[128 = 0]

[ 75 120 104 135 114 120 135 122  68 179 131 150 123 141 121 136 118 129
  85 172 129  89  80 132 133 121 134 135 140 115  92 138 126 138 160 137
 105 122 139 139 141 165 123 113 132 151 143 130 126 169 128 151 133 147
 143  98 139 138 129 115 155 142 108 104 136 118 100  90 123 103 123 107
 112 147 133 119 141 126 151 133 137 140  95 141 122 126 161 132  99 133
 126 121 114 154 124 117 124 135 163  86 136 131 117 100 136 139 128 122
 128  99 129 138 151 130 129 117 119 112 129 132 130 110 125 110 125  96
 139 143 124 115 130 160] | Q895:J
[104 127 124 118 166 126 154 125  67 131 163 137 120 137 114 194 138 150
 127 170 127  93  81 116 138 128 133 125 131 107  96 139  99 128 145 128
 122  96 128 136 128 233 123 114 143 137 136 132 128 122 127 137 116 140
 164 112 120  93 128 126 145 137 111 122 118 107 132  91 103 118 120 120
 136 192 137 127 134 121 145 130 103 130 105 139 125 117 177 125 126 146
 142 130 118 130 131 123  96 135 103  85 133 115 107 108 133 139 134 117
 131  96 134 155 113 154 118 117 102 146 125 122 136 130 140 111 129 102
 125 143 109 128 132 146] | Q786:F
[ 88 122 120 129 127 126 127 130  98 158 142 135 121 131 125 135 132 142
 110 151 128  93  99 136 133 123 128 123 136 124 100 134 128 131 129 128
 132 104 130 136 131 220 112 116 122 151 141 128 126 144 115 139 152 145
 133 111 138 127 128 121 148 144 114 128 123 125 121  91 127 115 125 113
 129 167 133 144 138 106 135 126 111 129 128 125 128 145 153 127 107 134
 110 133 117 121 132 121 111 136 122  89 135 134 118  99 132 142 126 121
 128 108 131 142 141 135 125 125 136 125 127 130 137 111 135 127 127 124
 119 147 115 123 126 151] | q41:R
[ 93 122 121 136 116 124 131 125 117 131 120 140 123 145 126 140 120 112
  96 164 130 119 100 118 129 123 132 141 135 125 106 121 121 132 154 133
 107 124 135 131 131 103 132 123 131 150 139 135 132 158 129 142 130 140
 138 111 132 149 126 122 141 137 113 110 139 129 101 117 123 121 122 118
 114 128 126 101 143 139 140 131 122 149 102 136 125 123 124 132 107 130
 129 126 123 152 128 123 134 132 159 117 133 130 124 111 132 127 123 129
 126 119 123 129 143 131 135 133 125 107 129 131 129 117 125 117 132 112
 128 140 133 114 138 148] | Q895:M
[110 124 119 123 153 119 144 121  61 154 147 138 123 135 117 162 129 143
 124 155 127  94  88 137 137 125 135 128 134 107 102 139 114 135 148 130
 116 116 131 136 133 212 125 117 146 128 139 130 124 127 129 140 118 141
 157 111 132  99 129 120 144 131 116 123 122 113 127  93 116 111 122 119
 134 170 133 126 130 124 141 125 123 124 106 136 124 123 176 126 126 142
 139 125 120 131 127 121 109 135 121  98 135 119 106 117 135 139 133 118
 127  98 132 149 115 139 116 111 106 141 127 128 132 128 135 114 127 107
 135 137 109 122 123 135] | Q786:F
[128 131 126 117 155 130 132 130  68 152 153 127 118 121 122 142 134 150
 149 123 125  97 110 155 131 128 129 113 128 112 114 144 126 130 125 125
 132 114 122 135 129 252 117 123 142 113 133 128 122 108 123 130 125 135
 146 119 135  90 130 127 139 132 131 138 110 116 147  97 126 115 127 123
 149 177 133 150 118 109 127 119 121 112 133 126 129 135 178 121 140 135
 131 137 124 104 124 124 108 130  94 106 131 122 110 122 132 145 133 115
 121 104 139 144 105 136 111 110 119 154 125 123 126 129 136 131 125 130
 125 124 100 132 130 120] | q41:E
[110 126 124 122 153 125 139 123  81 127 153 140 121 136 117 169 132 145
 123 166 126 102  88 121 134 128 132 126 133 113 101 135 109 132 146 131
 117 105 127 136 130 221 122 117 141 137 136 131 128 130 127 136 117 139
 160 110 125 105 128 126 144 139 116 127 120 113 128  98 113 113 119 122
 136 182 132 121 130 123 140 129 111 130 106 136 127 123 167 124 125 139
 137 127 118 135 130 123 105 138 116  91 132 120 108 111 134 138 131 120
 127 102 133 153 120 144 116 120 107 143 131 123 132 125 137 116 130 111
 127 137 118 127 129 140] | Q786:F
[111 124 120 120 141 124 125 122  68 148 159 139 121 129 118 142 137 148
 122 157 125  83  95 131 132 127 132 120 137 104 108 143 116 141 141 132
 124 105 134 140 133 252 111 121 145 127 139 132 129 135 126 138 120 133
 155 107 132 104 129 126 145 142 120 124 117 116 132  87 112 100 127 122
 135 184 135 137 117 112 141 128 124 130 110 137 127 126 192 124 128 139
 134 126 121 135 127 121  99 138 111  72 131 123 109 108 138 141 135 111
 133  96 139 147 120 143 114 121 110 150 130 123 133 119 137 119 127 110
 130 138 119 132 132 140] | q41:G
[ 93 121 119 131 126 121 132 123  81 144 129 145 125 143 122 140 120 128
  97 167 131 107  89 127 130 124 137 133 138 115  98 129 119 137 161 134
 106 125 136 135 135 140 132 116 137 141 142 132 124 156 131 147 120 139
 147 105 136 133 129 120 143 136 116 108 134 124 103 103 122 109 126 118
 119 141 128 105 139 139 144 133 131 140  94 139 124 118 146 130 113 133
 133 123 119 156 123 117 128 134 160 106 132 124 117 112 136 133 129 124
 124 107 126 137 134 129 127 124 112 116 130 127 128 120 126 110 133 101
 142 136 126 115 131 148] | Q895:W
[ 98 126 118 120 162 121 158 121  44 158 153 141 121 138 115 186 129 147
 120 168 128  87  72 131 148 127 137 128 134 108  93 142 102 130 153 129
 116 106 133 136 135 227 127 112 148 133 139 132 127 127 129 143 116 153
 165 108 130  94 129 122 152 134 111 116 122 106 119  86 110 115 119 112
 132 185 136 126 133 122 151 129 114 125 101 141 124 119 181 127 123 145
 144 126 117 131 130 120 101 136 117  90 135 114 102 112 134 142 134 116
 131  93 133 153 115 147 114 106 101 141 128 124 134 129 134 112 127  95
 133 136 104 123 134 145] | Q786:F
[ 92 122 111 133 129 124 156 122  70 171 134 146 126 141 121 166 122 125
  92 169 131 102  81 113 135 122 133 140 133 115  97 134 110 133 159 133
 106 123 142 133 142 120 131 111 135 144 140 132 129 149 133 149 125 147
 144 109 131 127 130 120 151 132 108 105 139 119  94 103 112 120 119 108
 109 145 135 118 147 132 158 135 133 140  92 140 121 115 150 132 106 139
 136 124 119 151 133 119 127 134 156 102 135 124 121 111 132 135 131 126
 137 108 127 133 140 136 131 112 114 111 128 133 130 121 124 100 132  83
 136 138 126 116 133 158] | Q895:J
[118 124 128 120 121 140 143 124 125 154 157 132 129 126 118 160 154 135
 106 156 127  98 113  61 141 124 115 123 129 120 128 149 109 129 108 126
 141  89 148 131 124 163 103 129 120 152 135 131 143 144 123 127 141 123
 127 128 115 111 128 131 145 136 103 127 131 119 125 111 102 133 123 122
 109 161 145 175 130  90 159 137 129 146 123 125 121 128 168 133 106 141
 116 130 126 139 154 123  96 136 100  49 123 130 131 114 126 128 135 115
 171 122 136 140 146 152 139 135 138 134 133 130 135 106 142 114 127  79
 101 152 150 152 132 171] | q82:K
[101 126 123 127 140 127 150 124  80 163 140 136 125 134 122 167 128 131
 115 148 127 103  94 125 136 126 130 128 131 121 104 138 118 126 140 127
 120 114 136 135 133 165 126 115 131 142 134 128 126 132 127 138 135 147
 140 120 130 114 129 123 147 133 112 120 127 120 116 104 113 128 118 114
 124 152 136 140 141 115 147 129 121 129 116 138 123 130 153 128 112 140
 131 130 120 127 136 121 115 132 123 101 134 123 117 115 130 138 131 122
 134 109 134 138 129 142 127 114 123 126 128 130 133 124 133 111 128 103
 125 136 116 122 131 151] | Q786:V
[ 86 122 116 124 138 126 145 124  70 167 153 141 118 135 118 168 137 146
 106 165 128  82  79 117 139 124 128 125 136 118  97 144 114 129 153 129
 127  95 138 141 133 228 111 113 130 156 143 128 128 145 123 145 140 148
 144 107 133 113 127 120 156 142 104 119 125 117 115  82 112 115 116 110
 125 184 138 147 141 106 155 130 115 135 112 131 121 137 175 129 104 144
 122 131 117 130 141 118 100 137 119  70 135 126 113  98 131 144 132 117
 140  99 135 150 138 144 124 117 123 125 128 128 134 112 140 113 127  96
 120 150 116 128 132 160] | Q786:S
[105 124 123 124 142 127 137 128  79 148 156 138 123 133 118 160 137 145
 117 163 126  94  89 117 135 127 129 124 135 115 104 141 114 134 137 128
 125 101 134 136 130 230 116 117 139 140 140 130 129 137 123 137 124 138
 152 114 129 106 128 122 145 140 112 124 121 116 125  93 109 113 122 117
 130 181 136 141 129 110 142 128 118 139 109 135 125 128 175 126 118 141
 128 130 120 131 133 125 103 135 113  80 132 124 113 108 133 139 131 118
 136 103 136 153 128 144 122 121 115 140 129 125 135 118 137 116 128 104
 124 141 119 129 131 147] | Q786:S
[107 127 115 120 153 126 155 121  49 179 155 139 121 130 116 177 135 142
 122 153 126  84  81 124 138 126 132 121 132 110 102 149 111 129 141 128
 120 109 140 137 136 222 120 115 142 131 138 132 126 130 127 140 123 147
 152 113 130  91 129 124 150 135 111 119 122 110 122  88 111 117 120 112
 125 172 141 147 133 107 157 131 127 128 108 138 122 125 186 127 120 141
 136 128 120 125 132 119  99 134 109  81 134 118 108 108 132 143 134 117
 140  96 137 148 117 143 119 106 111 140 129 127 133 123 134 109 128  87
 124 134 110 129 132 148] | Q786:F
[147 125 127 122 108 142 127 123 158 148 144 133 132 121 123 124 148 124
 115 141 128 117 136  71 132 129 115 121 129 117 147 149 123 139 111 130
 136 115 150 127 127 119 107 143 127 130 127 132 140 147 134 121 124 110
 124 134 114 116 130 135 128 131 120 123 134 125 141 134 111 124 136 135
 111 127 137 164 114 105 149 137 160 142 118 130 124 118 158 132 122 132
 123 118 134 152 145 123 114 132 114  73 121 128 138 131 126 122 135  86
 167 131 134 130 139 139 135 134 130 138 134 131 126 113 135 117 129  87
 115 138 160 152 133 155] | q82:K
[111 127 120 130 126 126 152 121  99 150 127 139 129 140 121 160 123 121
 107 156 131 121  99 108 134 127 131 138 131 120 112 131 114 130 148 130
 111 129 138 130 134  91 137 122 134 138 134 131 130 146 136 140 120 142
 143 121 126 128 128 124 143 129 114 113 139 123 105 122 115 127 123 120
 112 127 132 117 141 137 151 134 133 139  90 138 121 115 134 130 115 140
 139 122 128 147 133 126 129 133 148 117 131 120 126 125 129 125 128 130
 141 119 126 128 135 134 133 119 117 114 128 131 127 127 125 107 132  93
 135 131 131 122 134 144] | Q895:W
[136 128 128 122 139 131 149 124 113 142 143 128 129 126 121 153 137 133
 132 132 127 121 121 101 135 128 124 124 126 125 130 142 115 125 120 125
 132 115 135 129 129 139 124 130 130 129 128 130 133 119 130 123 124 131
 132 136 120 104 128 130 131 125 117 130 126 120 131 125 111 135 126 126
 124 144 135 153 128 116 146 136 128 129 123 129 124 122 148 132 128 137
 133 128 128 125 140 129 111 126 106 105 127 121 127 133 123 128 133 121
 146 125 134 135 125 142 127 122 125 136 130 130 131 131 134 120 127 103
 119 132 130 140 132 136] | q82:K
[ 90 120 117 135 118 121 120 125  97 138 131 144 128 141 126 129 125 129
  95 171 129 105  94 127 128 123 136 136 139 115 100 127 123 139 155 136
 113 119 135 134 137 164 120 118 135 144 139 131 127 162 128 142 125 137
 147 102 136 141 132 120 145 141 118 110 134 126 106 101 125 105 123 120
 121 147 127 106 134 134 138 132 127 142  98 139 126 121 148 130 113 131
 128 124 117 155 123 122 125 135 155  98 132 131 119  98 137 132 124 123
 124 108 129 140 139 130 131 131 114 118 130 128 129 114 128 115 132 111
 139 139 130 114 128 148] | Q895:J
[112 128 113 131 130 118 132 119  47 177 133 145 126 133 119 134 118 130
 110 151 124  93  90 148 129 121 137 135 137 102 106 145 126 140 161 136
 103 140 140 136 144 180 126 118 150 120 138 131 122 145 136 147 108 141
 152 104 138 111 130 121 143 130 122 109 125 118 110  97 128 101 128 119
 123 143 132 119 126 134 146 130 152 122  94 145 121 115 178 126 127 131
 143 118 121 147 121 117 125 137 147 104 135 121 113 121 135 139 132 122
 125  96 133 136 120 125 117 104 102 133 127 128 129 125 125 108 127  98
 151 122 116 118 130 134] | Q895:W
[104 124 113 124 129 129 137 118  54 185 152 145 123 130 125 142 134 140
 106 163 108  81  86 119 135 122 127 125 136 105 106 151 120 138 143 133
 120 112 144 139 140 224 109 119 139 135 138 132 128 146 129 142 125 138
 146 104 132 105 129 123 151 140 113 116 126 115 115  85 116 103 124 116
 122 168 139 149 126 107 154 132 141 128 104 138 122 125 195 126 115 141
 128 123 119 142 135 115 104 138 123  65 132 123 114 108 136 142 132 114
 143  97 141 147 130 142 120 112 113 137 128 128 130 113 132 110 128  86
 130 135 122 130 133 153] | q41:G
[ 88 110 126 136  88 137  92 129 186  94 143 143 128 141 127 100 147 132
  76 192 127 109 118  68 126 124 120 130 146 124 119 123 126 144 128 136
 137  90 144 133 124 166  92 130 114 173 138 132 144 190 117 134 144 113
 127 106 120 166 125 127 143 165 111 120 135 138 113 107 120 106 128 134
 111 149 129 122 125 112 132 135 121 166 104 133 131 131 134 136  96 123
 102 127 120 176 134 125 115 138 147  53 123 151 137  90 138 123 126 120
 147 125 127 144 171 135 145 170 142 118 136 128 130  93 142 122 136 115
 112 168 170 135 132 172] | q82:X
[ 92 123 119 123 125 135 166 121  62 229 148 137 123 127 117 174 145 132
 101 139 130  81  85  95 145 123 117 123 128 125 108 159 118 124 118 122
 134  98 153 136 136 171 108 116 119 156 142 129 133 142 120 137 160 152
 123 120 129 105 129 123 159 135  96 119 133 116 109  92 107 134 119  98
 104 163 149 192 147  81 174 133 137 134 123 127 114 141 175 131  92 148
 114 131 122 120 156 115  96 137 107  55 135 128 127 108 127 142 135 117
 164 107 140 133 148 148 135 107 144 121 128 135 140 104 134 112 122  67
 107 148 125 134 134 179] | q82:K
[ 94 121 124 123 131 129 124 127 110 135 147 134 119 132 124 138 135 142
 116 152 126  98 106 124 131 127 126 121 134 123 112 132 123 132 125 128
 132  98 130 130 130 228 110 123 126 144 135 130 126 140 119 135 140 134
 138 114 128 120 127 126 143 143 117 128 121 123 131  97 121 115 122 120
 134 171 132 148 128 109 132 126 112 133 123 129 131 138 158 126 118 134
 117 127 121 128 132 123 105 135 113  84 128 132 119 105 133 139 134 118
 131 110 127 148 134 140 119 134 128 136 129 125 135 114 140 126 130 121
 118 145 123 129 126 146] | q41:R
[ 86 123 120 132 134 120 140 128  96 140 128 138 123 144 125 160 120 132
 100 164 132 114  89 131 132 123 137 139 133 123  95 121 114 127 155 131
 111 117 129 134 132 141 134 112 130 152 139 128 125 147 125 146 132 146
 144 110 133 136 127 120 149 136 112 114 132 121 101 107 121 121 118 112
 124 151 129 105 147 139 139 130 110 138 105 138 126 127 131 130 111 135
 132 131 116 139 126 122 124 133 152 120 135 126 115 108 132 136 126 130
 119 110 126 137 139 133 130 123 119 115 128 128 132 123 128 117 133 118
 134 140 117 112 129 146] | Q895:J
[111 124 118 113 143 128 143 120  47 192 162 137 120 124 115 153 143 147
 121 142 124  74  91 130 138 124 122 116 132 108 108 156 117 133 130 127
 131 103 141 139 135 252 105 121 140 131 138 131 127 130 124 136 127 139
 145 110 132  87 130 127 151 139 112 126 118 110 128  82 114 107 123 112
 130 187 140 170 121  92 152 127 136 124 119 133 122 135 200 124 123 145
 126 125 123 119 138 116  93 138  98  59 133 122 107 110 133 145 137 111
 143  95 142 150 122 145 116 111 119 151 129 126 138 114 136 119 125  92
 122 138 114 132 133 148] | q41:E
[117 123 129 118 145 132 128 127 103 121 164 134 115 132 118 154 145 150
 140 163 123  95 102 108 132 130 127 118 132 114 114 139 112 133 127 128
 137  84 128 132 125 252 105 124 134 135 135 133 132 128 121 129 126 129
 151 116 122 101 125 128 142 144 116 133 118 115 141  93 112 111 124 128
 137 189 135 142 120 107 133 128 110 133 118 131 130 130 174 124 128 139
 124 131 121 130 132 124  95 136  97  72 128 124 113 106 133 141 133 112
 138 107 137 156 124 151 119 131 117 153 130 122 135 119 146 126 128 116
 118 144 127 138 130 143] | q41:E
